Here is a tiny trained network, its code and every weight. The questions are about switching its units off for an input and a target symbol, where a switched-off unit gives its printed mean instead of its output.

import numpy as np


def w(rows, s, z=0):
    codes = np.array(rows[::2]) - 128.0
    scale = np.full(codes.shape[1], s)
    scale[-1] = z or s
    return codes * scale


def norm(h):
    return h / np.sqrt((h * h).mean(-1, keepdims=True) + 1e-5)


def softmax(a):
    e = np.exp(a - a.max(-1, keepdims=True))
    return e / e.sum(-1, keepdims=True)


def log_softmax(a):
    a = a - a.max(-1, keepdims=True)
    return a - np.log(np.exp(a).sum(-1, keepdims=True))


def net(x, mask):
    ids = ['ΔΞΠΩβζλσ'.index(c) for c in x.split()]
    T = len(ids)
    res = E[ids] + P[:T]
    u = 0
    for l in range(3):
        r = norm(res)
        for j in range(2):
            rows = slice(2 * j, 2 * j + 2)
            q, k, v = (r @ M[l][rows].T for M in (Q, K, V))
            z = softmax(np.where(np.tri(T) > 0, q @ k.T / 2**0.5, -1e9)) @ v
            o = O[l][rows]
            res = res + np.where(mask[u + j], z, o[:, -1]) @ o[:, :-1]
        u += 2
    return log_softmax(norm(res)[-1] @ U[:, :-1].T + U[:, -1])


Q, K, V, O = {}, {}, {}, {}
E = w([
[120,131,123,77,211,107,160,187,186],'Δ',
[149,188,172,126,111,106,152,174,181],'Ξ',
[79,162,255,165,213,101,107,180,150],'Π',
[113,175,170,172,149,119,240,127,125],'Ω',
[245,117,179,123,210,193,129,154,127],'β',
[155,28,200,157,102,127,136,48,186],'ζ',
[161,88,139,133,158,30,145,157,67],'λ',
[163,161,122,92,180,84,107,63,120],'σ',
],0.0099)
P = w([
[97,227,163,91,65,209,119,171,48],'0',
[128,228,179,52,162,116,177,160,125],'1',
[124,200,168,58,152,106,169,141,130],'2',
[152,203,172,103,161,97,153,136,155],'3',
[147,190,181,114,158,88,145,122,166],'4',
[167,176,171,125,167,86,144,111,183],'5',
[159,168,173,147,154,70,135,93,182],'6',
[156,143,159,137,166,69,138,82,197],'7',
[159,129,175,137,151,61,146,68,204],'8',
[165,123,176,163,159,57,133,64,214],'9',
[181,111,179,160,142,59,138,46,218],'10',
[178,94,175,154,112,63,152,48,233],'11',
[170,88,170,173,144,52,141,32,232],'12',
[178,85,139,180,131,51,138,17,254],'13',
],0.0051)
Q[0] = w([
[160,127,149,168,177,65,156,48,196],'0.h0',
[92,120,97,174,114,172,103,120,193],'0.h0',
[105,178,155,87,151,71,226,86,116],'0.h1',
[216,111,152,170,179,67,184,80,254],'0.h1',
],0.019)
K[0] = w([
[146,2,167,173,116,113,119,34,209],'0.h0',
[74,162,155,145,131,168,151,231,149],'0.h0',
[139,59,99,132,58,63,111,17,103],'0.h1',
[152,9,147,205,131,136,150,54,222],'0.h1',
],0.017)
V[0] = w([
[139,37,151,160,101,133,158,254,82],'0.h0',
[150,181,131,145,149,35,191,126,110],'0.h0',
[108,119,125,97,127,81,162,177,232],'0.h1',
[178,115,136,40,118,49,61,151,137],'0.h1',
],0.02)
O[0] = w([
[123,98,128,187,106,148,133,255,108,4],'0.h0',
[180,153,69,178,165,74,114,123,155,241],'0.h0',
[104,97,147,119,133,151,116,167,218,207],'0.h1',
[149,79,133,42,106,97,92,122,124,181],'0.h1',
],0.011,0.012)
Q[1] = w([
[169,176,168,116,145,69,212,152,129],'1.h0',
[105,126,221,61,130,134,248,112,131],'1.h0',
[167,199,234,93,204,149,164,56,207],'1.h1',
[234,170,143,138,148,59,107,195,34],'1.h1',
],0.018)
K[1] = w([
[216,85,167,159,87,155,87,38,120],'1.h0',
[138,125,187,81,36,231,122,50,65],'1.h0',
[129,42,178,216,129,121,147,2,96],'1.h1',
[201,81,24,122,134,76,93,144,91],'1.h1',
],0.02)
V[1] = w([
[170,241,164,136,9,115,127,172,163],'1.h0',
[254,166,117,86,165,181,95,94,107],'1.h0',
[62,184,172,113,227,137,79,150,73],'1.h1',
[149,176,61,58,133,242,174,167,146],'1.h1',
],0.021)
O[1] = w([
[38,23,114,146,112,112,11,24,203,99],'1.h0',
[202,119,168,168,2,222,35,185,162,254],'1.h0',
[107,233,228,49,166,121,67,179,131,48],'1.h1',
[227,170,90,158,115,251,89,148,105,19],'1.h1',
],0.0079,0.011)
Q[2] = w([
[94,83,193,128,150,143,238,65,119],'2.h0',
[161,180,85,133,182,98,85,98,129],'2.h0',
[98,57,192,112,124,136,254,137,132],'2.h1',
[150,105,162,150,89,74,99,106,143],'2.h1',
],0.023)
K[2] = w([
[47,114,174,173,144,171,125,12,43],'2.h0',
[174,199,100,77,163,93,119,124,137],'2.h0',
[3,111,95,141,148,187,109,190,58],'2.h1',
[132,77,102,130,118,62,125,64,87],'2.h1',
],0.022)
V[2] = w([
[123,95,110,87,94,131,150,118,255],'2.h0',
[155,161,226,153,110,83,237,161,113],'2.h0',
[149,187,77,206,36,168,150,134,105],'2.h1',
[172,170,34,100,134,195,124,116,241],'2.h1',
],0.013)
O[2] = w([
[81,244,109,182,146,156,111,122,51,244],'2.h0',
[180,84,190,187,115,110,56,2,157,95],'2.h0',
[74,126,167,133,184,194,212,85,182,58],'2.h1',
[82,89,181,89,81,187,173,38,18,180],'2.h1',
],0.006,0.011)
U = w([
[179,153,108,74,99,107,119,2,57,176],'Δ',
[102,174,53,74,122,173,185,179,91,164],'Ξ',
[191,54,83,179,108,53,131,188,95,172],'Π',
[129,33,178,103,146,161,200,94,170,102],'Ω',
[25,114,41,109,85,190,55,94,174,4],'β',
[67,159,232,107,166,75,65,163,116,103],'ζ',
[134,226,97,237,191,147,156,83,171,41],'λ',
[175,125,195,168,72,222,123,188,130,230],'σ',
],0.0053,0.0022)

Each question gives the input, a string of symbols that net reads in full, and the target symbol t.
The units are the heads (2 rows each of Q, K, V and O). Each row of codes is followed by its name. A weight is (code - 128) times the scale printed after its matrix; where a second scale follows, it is the last column's (O and U).
mask holds one flag per head, layer by layer. A switched-off head (its flag False) gives its mean, the last column of its rows in O, instead of its output. The means were averaged over made-up inputs and are rounded, as every weight is.
A unit's drop is (log p(t) with every unit on - log p(t) with that unit switched off) / (log p(t) with every unit on - log p(t) with every unit switched off).
The circuit of an input: a set's keep is (log p(t) with only the set's units on - log p(t) with every unit switched off) / (log p(t) with every unit on - log p(t) with every unit switched off). Starting from all 6 units, units are removed one at a time, each time the one whose removal leaves the highest keep (on an exact tie, the one counted first), for as long as the keep stays at least 0.8.
circuit, biggest first: the units of the circuit, biggest drop first
most important unit: the unit with the biggest drop
heads that matter: for each layer, one digit per head in row order, 1 if its drop is at least 0.15 and else 0, layers parted by /
input Ω Ω β ζ ζ Δ ζ Ω ζ Ξ Δ, target Ω: most important unit => 0.h1
input Ξ Ω σ ζ λ Δ Π σ Ω Δ Δ Ξ Ω, target Ξ: circuit, biggest first => [1.h0, 2.h0, 0.h0]
input β σ Ω Π σ Δ Ω σ λ σ β σ Ω ζ, target β: heads that matter => 11 / 11 / 10
input λ β β Π σ Π ζ λ β, target λ: circuit, biggest first => [0.h0, 2.h1, 2.h0, 0.h1]
input Ω Δ Ω Ω σ Ω λ Δ ζ ζ Ξ σ ζ Π, target Ω: circuit, biggest first => [1.h0, 0.h1, 2.h0, 0.h0]
input Ω Π Δ β Ω λ Ω Ξ Ω σ Ξ Π, target Δ: circuit, biggest first => [0.h0, 2.h1]
input Π σ λ Ω Δ β Δ Ξ λ ζ, target Π: circuit, biggest first => [1.h0, 0.h0, 2.h1]
input Ξ β Π Δ Δ σ Δ Δ Ξ ζ, target Ξ: circuit, biggest first => [1.h0, 2.h0, 0.h0]
input σ Ξ Ξ Ω Ξ ζ Ω Δ σ Ω, target σ: circuit, biggest first => [0.h1, 1.h0]
input λ Δ Ω σ β β λ Ξ Π Ξ β Ω Π, target σ: heads that matter => 00 / 10 / 00
input σ Ω Ω ζ σ, target σ: heads that matter => 11 / 10 / 00
input Π β Δ ζ Π, target Π: heads that matter => 10 / 11 / 01
input σ Ξ Ξ σ Π ζ β σ Π Δ Π σ Ω, target σ: heads that matter => 11 / 10 / 00
input λ Δ Ω σ Δ Ω Ω β β Π, target σ: heads that matter => 00 / 10 / 00
input σ ζ Δ Δ Δ Ξ, target σ: heads that matter => 11 / 10 / 00
input Ω λ Ξ Ξ, target Π: circuit, biggest first => [0.h0]
input Ξ Π σ Ω Ω β Δ Δ σ ζ Π, target Ξ: heads that matter => 10 / 10 / 10
input Ξ β Ξ ζ Π β Ω σ σ, target Ξ: circuit, biggest first => [0.h0, 1.h0, 2.h0]
input λ Ω Π, target Π: heads that matter => 10 / 00 / 00
input β Ξ Ξ, target σ: heads that matter => 01 / 01 / 00
input Ω ζ ζ β Ω Ξ Ξ λ ζ, target Ω: circuit, biggest first => [0.h1, 0.h0, 2.h1]
input Π Ω Π Ω Ω β Δ Ω Ω λ ζ Ω σ, target Π: circuit, biggest first => [1.h0, 2.h1, 0.h0, 1.h1]
input σ β Ω σ σ Ξ Ω λ Δ Δ, target Π: heads that matter => 11 / 00 / 00
input Ω ζ Ξ σ σ β σ Ω σ Ξ λ ζ Ω Π, target Ω: circuit, biggest first => [1.h0, 0.h1, 0.h0, 2.h0]
input Π Ξ Ξ Ω Π, target λ: most important unit => 0.h1
input σ β λ Π Δ ζ Π Π Π Ω σ λ Δ, target σ: heads that matter => 11 / 10 / 00
input σ Ξ Ξ Ξ Δ Ξ Ω Ω Ξ λ Ω, target Π: circuit, biggest first => [0.h0]
input ζ λ Ω Δ, target ζ: heads that matter => 11 / 11 / 11
